Here is a tiny trained network, its code and every weight. The questions are about switching its units off for an input and a target symbol, where a switched-off unit gives its printed mean instead of its output.

import numpy as np


def w(rows, s, z=0):
    codes = np.array(rows[::2]) - 128.0
    scale = np.full(codes.shape[1], s)
    scale[-1] = z or s
    return codes * scale


def f(y):
    return np.maximum(y, 0)


def softmax(a):
    e = np.exp(a - a.max(-1, keepdims=True))
    return e / e.sum(-1, keepdims=True)


def log_softmax(a):
    a = a - a.max(-1, keepdims=True)
    return a - np.log(np.exp(a).sum(-1, keepdims=True))


def net(x, mask):
    ids = ['Φαεζστψω'.index(c) for c in x.split()]
    T = len(ids)
    res = E[ids] + P[:T]
    r = res
    for j in range(3):
        rows = slice(3 * j, 3 * j + 3)
        q, k, v = (r @ M[0][rows].T for M in (Q, K, V))
        z = softmax(np.where(np.tri(T) > 0, q @ k.T / 3**0.5, -1e9)) @ v
        o = O[0][rows]
        res = res + np.where(mask[j], z, o[:, -1]) @ o[:, :-1]
    y = f(res @ A[0][:, :-1].T + A[0][:, -1])
    res = res + np.where(mask[3:19], y, B[0][:, -1]) @ B[0][:, :-1]
    return log_softmax(res[-1] @ U[:, :-1].T + U[:, -1])


Q, K, V, O, A, B = {}, {}, {}, {}, {}, {}
E = w([
[125,92,132,157,168],'Φ',
[67,223,48,94,146],'α',
[138,94,167,146,145],'ε',
[186,54,143,88,163],'ζ',
[92,133,179,179,125],'σ',
[156,88,187,116,125],'τ',
[201,182,95,232,7],'ψ',
[210,166,97,58,78],'ω',
],0.012)
P = w([
[177,205,178,81,164],'0',
[67,117,181,87,89],'1',
[70,94,131,126,134],'2',
[71,97,134,125,133],'3',
[152,144,101,189,188],'4',
[146,131,77,136,108],'5',
[141,137,78,130,112],'6',
[94,139,71,80,9],'7',
],0.014)
Q[0] = w([
[114,134,202,116,142],'h1',
[241,134,148,223,186],'h1',
[92,25,187,126,85],'h1',
[106,67,174,149,73],'h2',
[197,64,182,166,70],'h2',
[7,118,148,53,254],'h2',
[185,192,156,175,241],'h3',
[19,150,129,24,144],'h3',
[186,164,11,174,90],'h3',
],0.0083)
K[0] = w([
[168,186,140,84,147],'h1',
[120,139,186,112,35],'h1',
[173,177,101,192,133],'h1',
[199,120,118,141,140],'h2',
[168,99,122,178,104],'h2',
[145,209,181,73,152],'h2',
[73,137,170,39,2],'h3',
[143,205,120,147,152],'h3',
[10,76,79,184,91],'h3',
],0.012)
V[0] = w([
[189,127,117,174,112],'h1',
[131,75,137,154,2],'h1',
[84,117,184,135,123],'h1',
[172,67,190,130,109],'h2',
[138,202,134,156,62],'h2',
[135,141,77,122,68],'h2',
[214,132,185,47,93],'h3',
[62,162,168,141,60],'h3',
[172,110,190,210,161],'h3',
],0.0096)
O[0] = w([
[145,95,226,191,126,61],'h1',
[120,189,206,128,55,1],'h1',
[77,114,129,57,108,141],'h1',
[211,184,73,101,163,22],'h2',
[108,147,212,82,29,183],'h2',
[119,153,159,182,54,126],'h2',
[242,210,56,126,70,128],'h3',
[45,131,166,7,26,146],'h3',
[160,225,183,83,253,78],'h3',
],0.0064,0.0054)
A[0] = w([
[110,74,236,73,244,176],'n1',
[108,98,253,105,218,249],'n2',
[166,77,183,229,221,223],'n3',
[152,187,75,115,192,119],'n4',
[185,49,120,235,146,171],'n5',
[224,150,129,35,189,164],'n6',
[148,232,101,85,158,99],'n7',
[123,126,236,219,100,210],'n8',
[225,229,104,109,102,60],'n9',
[103,9,176,214,172,191],'n10',
[208,22,129,213,138,135],'n11',
[207,202,105,128,117,96],'n12',
[114,63,194,180,65,218],'n13',
[97,152,93,56,25,2],'n14',
[154,215,119,47,134,211],'n15',
[128,80,191,155,235,118],'n16',
],0.0066,0.0038)
B[0] = w([
[24,167,198,134,91,195],'n1',
[41,134,224,55,111,201],'n2',
[171,190,185,162,255,192],'n3',
[204,126,114,95,140,203],'n4',
[137,155,107,231,131,191],'n5',
[49,157,160,129,107,231],'n6',
[181,51,78,120,160,200],'n7',
[208,111,172,130,130,185],'n8',
[57,121,120,158,121,195],'n9',
[129,64,142,132,220,229],'n10',
[116,128,137,237,86,184],'n11',
[68,113,133,145,88,183],'n12',
[209,81,139,137,105,254],'n13',
[136,183,130,154,189,248],'n14',
[165,69,62,80,135,246],'n15',
[88,192,215,193,167,164],'n16',
],0.0079,0.0042)
U = w([
[222,107,53,38,135,252],'Φ',
[2,162,124,104,69,192],'α',
[146,30,135,152,146,81],'ε',
[90,181,187,179,174,24],'ζ',
[159,149,149,90,172,130],'σ',
[177,181,87,194,160,60],'τ',
[169,179,122,189,62,149],'ψ',
[162,134,178,104,107,90],'ω',
],0.0085,0.0036)

Each question gives the input, a string of symbols that net reads in full, and the target symbol t.
The units are the heads (3 rows each of Q, K, V and O) and the neurons (one row each of A and B). Each row of codes is followed by its name. A weight is (code - 128) times the scale printed after its matrix; where a second scale follows, it is the last column's (O, A, B and U).
mask holds one flag per unit, heads first, then neurons. A switched-off unit (its flag False) gives its mean, the last column of its rows in O or B, instead of its output. The means were averaged over made-up inputs and are rounded, as every weight is.
A unit's drop is (log p(t) with every unit on - log p(t) with that unit switched off) / (log p(t) with every unit on - log p(t) with every unit switched off).
The circuit of an input: a set's keep is (log p(t) with only the set's units on - log p(t) with every unit switched off) / (log p(t) with every unit on - log p(t) with every unit switched off). Starting from the 12 units with the biggest drops (on a tie, the unit counted first), units are removed one at a time, each time the one whose removal leaves the highest keep (on an exact tie, the one counted first), for as long as the keep stays at least 0.8.
circuit, biggest first: the units of the circuit, biggest drop first
most important unit: the unit with the biggest drop
heads that matter: for each layer, one digit per head in row order, 1 if its drop is at least 0.15 and else 0, layers parted by /
input α α Φ ψ ψ α α σ, target ω: heads that matter : 111
input α Φ Φ σ α ψ σ ζ, target ε: circuit, biggest first : [h3, n10]
input σ ε ψ ε, target α: heads that matter : 011
input σ ζ ζ, target α: most important unit : n1
input σ Φ σ Φ ψ Φ, target α: circuit, biggest first : [h3, h1, n2]
input σ ψ α α ζ, target ω: heads that matter : 101
input τ τ Φ, target Φ: circuit, biggest first : [h3, h2]
input ψ σ α ω Φ, target α: circuit, biggest first : [h3, h1]
input τ Φ σ, target Φ: circuit, biggest first : [h3, h2, n15]
input τ τ ε τ, target Φ: heads that matter : 011
input Φ ζ α α Φ, target τ: circuit, biggest first : [h2, n5, n3]
input ζ ε α α α α α ε, target ε: circuit, biggest first : [h3, n10, h1]
input ζ Φ α σ, target τ: circuit, biggest first : [h3, h2]
input ω ψ α, target Φ: most important unit : h3
input α ψ ζ α σ, target ω: heads that matter : 101
input ω α ζ Φ α, target α: heads that matter : 001
input τ ε ε, target Φ: heads that matter : 011
input ψ α τ, target ω: circuit, biggest first : [h1, h2, n8, n2]
input α α α α ψ α ε, target ε: heads that matter : 001
input ζ α α Φ α ω σ τ, target ε: circuit, biggest first : [h3, h1, n10]
input α α Φ σ Φ α τ σ, target ζ: circuit, biggest first : [h3, h1, n3]
input ζ σ σ α, target Φ: most important unit : h2
